[-11 -10  19  38 -44]  <109>
[  1 -10 -34   6  50]  <60>
[-28 -34  32  44  25]  <84>
[-10 -10 -34  50  50]  <14>
step +1: [-11]
[-10]
places <14>: [-10]
0 1
size: [  1 -10]
2

[  7  -8   3  -6 -20  21 -11  -4  28  41   8]  <97>
[-33  -7 -26 -30   8  34  22   3 -35 -10  -1]  <3>
[ 22 -21  19  -9 -21  -9 -18   6  -9 -21  10]  <117>
[ 15  13  14  27  14 -45  -4  -8  -4 -38  -7]  <111>
[ 15   2  16  19 -18  -9 -14  13  29 -32  11]  <108>
step -1: [-18]
[-19]
size: [-33  -7 -26 -30   8  34  22   3 -35 -10  -1]
11
size: [ 15   2  16  19 -18  -9 -14  13  29 -32  11]
11
step +1: [ -9 -18]
[ -8 -17]
places <117>: [-9]
3 5 8

[ -1   4   4 -15   4   2  15   4   4   4  13   6  12  18   0   6   6 -14
   0   0  -1   3   2  -3   3  -1  17  17   4   0   0  17   5   5   2  -3
   1   3   6   5   4   1  11   3 -15   3   4   4   4   3] -> <126>
[  6  -5   7 -27   1   8  24  -2   4   7  20  16   9  29  -2  15  -4 -23
  14   1  -3  10   2  -1  -2   1  29  27   0  -5  -5  29  14  13  11 -12
   3  -4  -7   9  -8  -5  11   8 -27  11   5  -2  13   0] -> <33>
[  6  -6  12 -32   4   0  -1  -1   6  12  35  22  17  44  -2  22  -9 -28
  16   4  -2  16   2  -1  -1   0  43  43   7  -1  -1  44  21  18  13 -17
   3 -10   0  14  -5  -3  15   9 -32  13   9   0  18   8] -> <41>
[-15  11  -1 -48   2 -10  13   7   2  -1   6  -1  11  17  -7  -2  13 -44
 -20 -11 -11 -11  -1 -20   5 -11  17  14 -10 -16 -16  14  -4  -5 -11 -12
  -6  11   5  -1  -2  -7  12  -2 -48  -5   0   5  -6 -13] -> <156>
[ -9  -1   2 -42   1  -2  15   1   1   2  16   6   7  24  -7   6  -6 -37
  -9  -6 -10  -2  -3 -13  -1  -9  21  22  -4 -15 -15  21   4   2  -6 -21
  -6  -5  -3   3  -7  -8   5  -2 -42  -1   2   1   0  -4] -> <20>
[-12   5  -1 -38   0  -8   6   1  -1  -1   4  -1   3  11  -7  -2   2 -35
 -15  -9 -10  -9  -3 -15   1  -9  10   9  -9 -16 -16   8  -3  -4  -9 -14
  -6   3  -1  -1  -5  -7   3  -4 -38  -5  -1   2  -5 -10] -> <94>
places <41>: [0]
5 25 38 47
step -1: [-37]
[-38]

[ -9 -34  -9 -12 -51  26  20  15  -3 -17  28  -8 -15  12  44  -4  -9  26
  -5 -15  15  13  15 -11  14  15  -3 -28  42  -8] -> <76>
[ -8 -32  -6 -13 -54  27  22  14  -5 -14  29  -6 -16  10  43  -5   3  27
  -4 -16  17  14  17  -9  12  12  -5 -28  44  -7] -> <106>
[-12 -29  -5 -16 -50  25  19  14  -9 -14  31  -7 -15   3  36 -11 -19  30
   0 -15  16   8  16 -10  14  14  -3 -27  44 -10] -> <105>
[-10 -29  -8 -18 -50  22  22  15  -7 -14  32  -7 -15   3  34 -11   3  30
   1 -17  17   7  17 -10  13  14  -2 -26  44 -10] -> <54>
chg <105>: [-12 -29  -5 -16 -50  25  19  14  -9 -14  31  -7 -16   3  36 -11 -19  30
   0 -15  16   8  16 -10  14  14  -3 -27  44 -10]
12, [-15]
chg <106>: [ -8 -32  -6 -13 -54  28  22  14  -5 -14  29  -6 -16  10  43  -5   3  27
  -4 -16  17  14  17  -9  12  12  -5 -28  44  -7]
5, [27]
size: [ -8 -32  -6 -13]
4
step -1: [3]
[2]

[-27  44  29   2   5  -7  -1  36   6   5] -> <103>
[ 26 -31 -35  34   3   6   8   3 -15 -16] -> <62>
[-30  37  24  -6 -23  17  -3 -20  31  -2] -> <125>
[-15  -1  17  -5 -33   8  -1  -2  12 -13] -> <10>
[  6   6  -2   2 -19  21   7   0  -1   9] -> <58>
[ 15 -20 -28   4  51 -25   3  17 -35   2] -> <91>
[-22  25  10  -1 -11  16  12 -17  13   0] -> <47>
[-18  36  18   0 -17   9  -1  -7  38  12] -> <37>
chg <47>: [-22  25   9  -1 -11  16  12 -17  13   0]
2, [10]
chg <37>: [-17  36  18   0 -17   9  -1  -7  38  12]
0, [-18]
step +1: [2 5]
[3 6]
chg <37>: [-18  36  18   0 -16   9  -1  -7  38  12]
4, [-17]
chg <37>: [-18  36  18   0 -17   8  -1  -7  38  12]
5, [9]
step +1: [38]
[39]
size: [-22  25  10  -1 -11  16  12 -17]
8

[  1  16 -18 -10 -17   3  14  20  13 -17 -27  18 -10 -30  13  13   6  20
  -5] -> <28>
[  5   4  24  18   5  24   5  25  32  26  25 -11  10 -17  24   5  38   5
   5] -> <93>
[-11  15 -26  15  10   3   5  -1 -11   1   1   7   3   0 -11  -9 -14   4
  -5] -> <86>
[-15  -8   9  13 -17  16  16  -9  13  -6   7   1   5  -6 -11   8 -18   1
  -2] -> <81>
size: [-11  15 -26  15  10   3   5  -1 -11   1   1   7   3   0 -11  -9 -14   4
  -5]
19
places <93>: [24]
2 5 14
step -1: [4]
[3]
step -1: [-17]
[-18]
size: [  1  16 -18 -10 -17   3]
6

[-55  50  27 -48] -> <68>
[ 41 -36 -11  47] -> <69>
[-10 -36 -10 -10] -> <121>
places <121>: [-10]
0 2 3
chg <68>: [-54  50  27 -48]
0, [-55]
chg <121>: [-10 -36  -9 -10]
2, [-10]
size: [-55]
1
chg <69>: [ 41 -36 -12  47]
2, [-11]
chg <68>: [-55  50  28 -48]
2, [27]

[ -2 -37 -51   3 -30 -51  19   5  25] = <120>
[ -8  10  42   7 -47  42  13  10 -26] = <72>
[-15  10  42   7 -47  42  13  10 -26] = <67>
[ 11  38  28   7 -47  28 -24  21  -9] = <56>
[ 38  10   2 -25  22   2  38 -29  25] = <129>
[-15 -46 -51  -1 -30 -51  13  10  25] = <112>
[ -2  10 -11  16  57 -11   1  16 -35] = <12>
step +1: [ -2 -37 -51]
[ -1 -36 -50]
size: [-15  10  42   7 -47]
5
size: [ 38  10   2 -25  22   2  38 -29  25]
9
chg <72>: [ -8  10  42   7 -47  42  12  10 -26]
6, [13]

[-28  26  26 -28] = <88>
[ 10  21  10 -27] = <22>
[-27   9  14 -27] = <40>
chg <88>: [-29  26  26 -28]
0, [-28]
step -1: [-28  26  26]
[-29  25  25]
chg <40>: [-28   9  14 -27]
0, [-27]
places <22>: [10]
0 2
chg <88>: [-28  26  27 -28]
2, [26]
places <88>: [-28]
0 3
step +1: [26]
[27]

[ 28  28  28  28 -29] : <61>
[ 41  41  41  41 -40] : <25>
[-14  17  13  16 -16] : <102>
[-14  43  41  41 -40] : <142>
[-31  36  30  40  40] : <8>
places <61>: [28]
0 1 2 3
chg <142>: [-14  43  41  40 -40]
3, [41]
places <25>: [-40]
4
step -1: [41 41 41 41]
[40 40 40 40]
places <25>: [41]
0 1 2 3
chg <8>: [-30  36  30  40  40]
0, [-31]
chg <142>: [-13  43  41  41 -40]
0, [-14]

[ -8  35   9 -17  -5 -23 -20] : <176>
[ 15  21 -11  29  -5 -41 -24] : <146>
[  3 -44 -35  -9  -2  -1 -10] : <70>
[-22 -17  25 -18  21  -4  42] : <187>
[  0  42  24 -12   1 -27 -17] : <17>
[ -9  -1 -46  22 -23   8 -15] : <90>
[-16  18  -6   3 -19  47   7] : <2>
[-52  35 -16 -22 -15 -17  -5] : <135>
[-16  18  -6   3 -19   6   7] : <209>
[ 36   6 -25  21 -16 -15 -45] : <55>
[ 52 -26  17  20  12  14  -1] : <140>
step -1: [ -5 -23]
[ -6 -24]
step -1: [36  6]
[35  5]
chg <17>: [  0  42  24 -11   1 -27 -17]
3, [-12]
step -1: [-12]
[-13]

[-19   8   7 -40   8 -24 -12 -20   8   6  27   7] -> <132>
[-38  20 -52 -32  45 -32 -32 -56 -53   7 -53 -32] -> <38>
[  4   4 -22  -6 -20   5   8  14 -25   8  23 -39] -> <99>
[ 53  41 -23  10 -27 -38  56  -6  35  21 -15  43] -> <53>
[  1   0  31 -11  24 -12  -9   6   8  -4 -10  -5] -> <18>
[  3  14   5  12 -16   5  14  -6  -5   6  25   6] -> <149>
places <38>: [-53]
8 10
chg <132>: [-19   8   7 -40   8 -24 -12 -19   8   6  27   7]
7, [-20]
size: [  4   4 -22  -6 -20   5   8  14 -25   8  23 -39]
12
chg <18>: [  1   0  31 -11  24 -12 -10   6   8  -4 -10  -5]
6, [-9]
places <132>: [-40]
3
chg <132>: [-19   8   7 -40   8 -24 -12 -20   8   6  27   8]
11, [7]

[ 11  16   2 -21   5  -5  -9]  <19>
[-26 -43  11  50 -21  10  25]  <124>
[ 33  32 -13 -33  12  -2   1]  <145>
[  2  28   2 -43  17 -11 -34]  <79>
[ 26  32  -2 -43  16  -4 -22]  <152>
[ 48  48 -17 -45  20  -8 -19]  <131>
[-35 -38   5  51 -15   7  11]  <180>
[ 49  51 -14 -46  18  -6 -10]  <179>
[-36 -31   9  27  -8   0  -5]  <159>
[-32 -23   8   8   0  -2 -17]  <203>
[ 19  25   3 -39  16  -4 -21]  <211>
[-28 -34  11  36 -15   7  14]  <71>
size: [ 48  48 -17 -45  20]
5
chg <131>: [ 48  48 -17 -45  20  -7 -19]
5, [-8]
chg <211>: [ 19  25   3 -39  16  -3 -21]
5, [-4]
size: [-36 -31   9  27]
4
step +1: [16]
[17]
step -1: [-46  18]
[-47  17]

[  3 -33   4   4   3   2] : <80>
[ -1  -3   5  -6  43 -43] : <128>
[ -8 -23 -27 -17  -8  -7] : <89>
[  3 -33   4   4 -16 -18] : <24>
[ -1  -3   5   4   5 -16] : <21>
places <89>: [-8]
0 4
size: [-1 -3  5 -6 43]
5
chg <89>: [ -8 -22 -27 -17  -8  -7]
1, [-23]
chg <24>: [  3 -33   4   4 -17 -18]
4, [-16]
step +1: [3]
[4]
chg <80>: [  3 -33   4   4   4   2]
4, [3]
chg <24>: [  3 -32   4   4 -16 -18]
1, [-33]

[-43 -24   5  -7 -23 -25  -2 -39  -6   0  13 -31 -22  32  17   3 -10 -12
  21  -5  14  13 -21 -20  -3  16  -3  21  22  -6  12 -35 -25 -25   8  -3
  19  -7] : <64>
[ 20  -2 -33  25   8  -6   1 -14 -24 -27 -48  10  37  21 -13  15  -3  13
 -16  -1 -22 -42   5   1 -10  31   4   7  24  -4  25  37   8   4  -2   4
  -1 -33] : <57>
[-43 -24 -20  -7 -23 -25  -2 -39  -6   0  15 -31 -22  32  17   3 -10 -20
 -10  -5  14  -1 -21 -20  -3  15  -1  21  22 -10  12 -35 -25 -25   8  -3
  19  -7] : <9>
places <9>: [15]
10 25
step +1: [-43]
[-42]
places <9>: [-1]
21 26

[-22  23  46   4]  <141>
[ 0  2 -2 -2]  <165>
[-24  24  35   0]  <82>
[ 19  -8 -26  -4]  <31>
[-24 -24 -24 -23]  <95>
[-22  19  46   4]  <65>
[ 19 -17 -26  -4]  <44>
chg <82>: [-24  24  35   1]
3, [0]
places <95>: [-24]
0 1 2
chg <31>: [ 19  -8 -25  -4]
2, [-26]
places <141>: [4]
3
places <31>: [-26]
2

[ -4  12   0  -6   6  19  -2   8   9   7  -1 -12   0   0   0   4  13   3
  -5  -5  -8  12  18   2   0  -1   1  -1   3  -4  13  -4] -> <49>
[ -3  16 -20  -4  19  -9 -11  20 -20  27 -10  31 -17  -5  21  41  13 -27
  15   0 -23   3   8   6 -25 -25  14 -10  -5 -29 -24   7] -> <75>
[-12   8  -6   8  -4   6   5  -4   4   4   4   1   4  -7 -19   8  -7  17
  -2  10   7   2   9   0   1  -2  -1  21   2  -5  10  -6] -> <6>
[ 47  -3   0  17  15 -27 -25 -17 -15   1  -8  -7   3 -10   7   7  -3   3
 -19   5  21   1  18   9  21 -18   5 -22  14  -5  -3 -24] -> <16>
[-17  14   7  17   0  27  27  -7  17  -6   1  29   1   3  -9  16   6  -1
  19   2  25 -16 -19  37  17  -6  -6   2 -24  15  -5  20] -> <43>
[-22   2  10  -3 -17  -7  14  21  -3 -11  21   1  -7   5  10  -3 -26 -38
   5  10 -11 -19  -8   5   6   0  -3 -12   7 -13 -10   3] -> <42>
places <43>: [16]
15
step -1: [-8]
[-9]
step -1: [-27]
[-28]
chg <49>: [ -4  12   0  -6   6  19  -2   8   9   7  -2 -12   0   0   0   4  13   3
  -5  -5  -8  12  18   2   0  -1   1  -1   3  -4  13  -4]
10, [-1]
size: [ -4  12   0  -6   6  19  -2   8   9   7  -1 -12   0   0]
14

[-10  -6  -3  -8   1   2  21   9 -20 -10 -12   3   1   6  11   4   1 -17
  10   2  -5 -13 -16   8   1   3 -19   5  14  -2  18  23  14  -1  15  -5
   3 -16   0  -9   4  13   7   5  -1 -13  -1   6  -6 -14] -> <4>
[  1   8 -12  12  -1  -2  27  -8  11 -18   3 -16  11  -4  27 -17 -14   2
   4  27  25 -12 -11   5  33  22  18   6 -15  -5 -27 -27   0 -12  27  28
   4   6 -27  -4  38 -11   2  10 -12  14  -7 -12 -12   3] -> <26>
[ -9  -6  10 -20 -43   5  42  12  -3 -13 -19  -4  14   8  19 -17  -7 -14
  -7   6  18   3 -31   6   5   5 -10  -4 -12  -4  -1 -11  -2   7   2   4
  18  25 -11 -25  25  -1   2  20  -4   3  -6  13 -18   3] -> <122>
chg <4>: [-10  -6  -3  -8   1   2  21   9 -20 -10 -12   3   1   6  11   4   1 -17
  10   2  -5 -12 -16   8   1   3 -19   5  14  -2  18  23  14  -1  15  -5
   3 -16   0  -9   4  13   7   5  -1 -13  -1   6  -6 -14]
21, [-13]
chg <26>: [  1   8 -12  12  -1  -2  27  -8  11 -18   3 -16  11  -4  27 -17 -14   2
   4  27  25 -12 -11   5  34  22  18   6 -15  -5 -27 -27   0 -12  27  28
   4   6 -27  -4  38 -11   2  10 -12  14  -7 -12 -12   3]
24, [33]
size: [  1   8 -12  12  -1  -2  27  -8  11 -18   3 -16  11  -4  27 -17 -14   2]
18
places <26>: [-12]
2 21 33 44 47 48
size: [ -9  -6  10 -20 -43   5  42  12  -3 -13 -19  -4  14   8  19 -17  -7 -14
  -7   6  18   3 -31   6   5   5 -10  -4 -12  -4  -1 -11  -2   7   2   4]
36
chg <26>: [  1   8 -12  12  -1  -2  27  -8  11 -18   3 -16  11  -4  27 -17 -14   1
   4  27  25 -12 -11   5  33  22  18   6 -15  -5 -27 -27   0 -12  27  28
   4   6 -27  -4  38 -11   2  10 -12  14  -7 -12 -12   3]
17, [2]

[-24  40   7 -16  18  12   0 -54] -> <115>
[ 10 -13  38 -17   3 -17 -17  10] -> <13>
[  6   4  15   1  -9  29  19 -48] -> <87>
[-16  17  33 -18  -7  22  42 -40] -> <114>
[ 18  33  31 -13  18  18  18 -37] -> <130>
[-28 -10   9 -19  25 -16  -2 -21] -> <155>
size: [-28 -10   9 -19  25]
5
places <130>: [18]
0 4 5 6
chg <130>: [ 18  33  31 -12  18  18  18 -37]
3, [-13]
step -1: [-19]
[-20]
places <13>: [-17]
3 5 6
chg <13>: [ 10 -13  38 -18   3 -17 -17  10]
3, [-17]
step +1: [17]
[18]

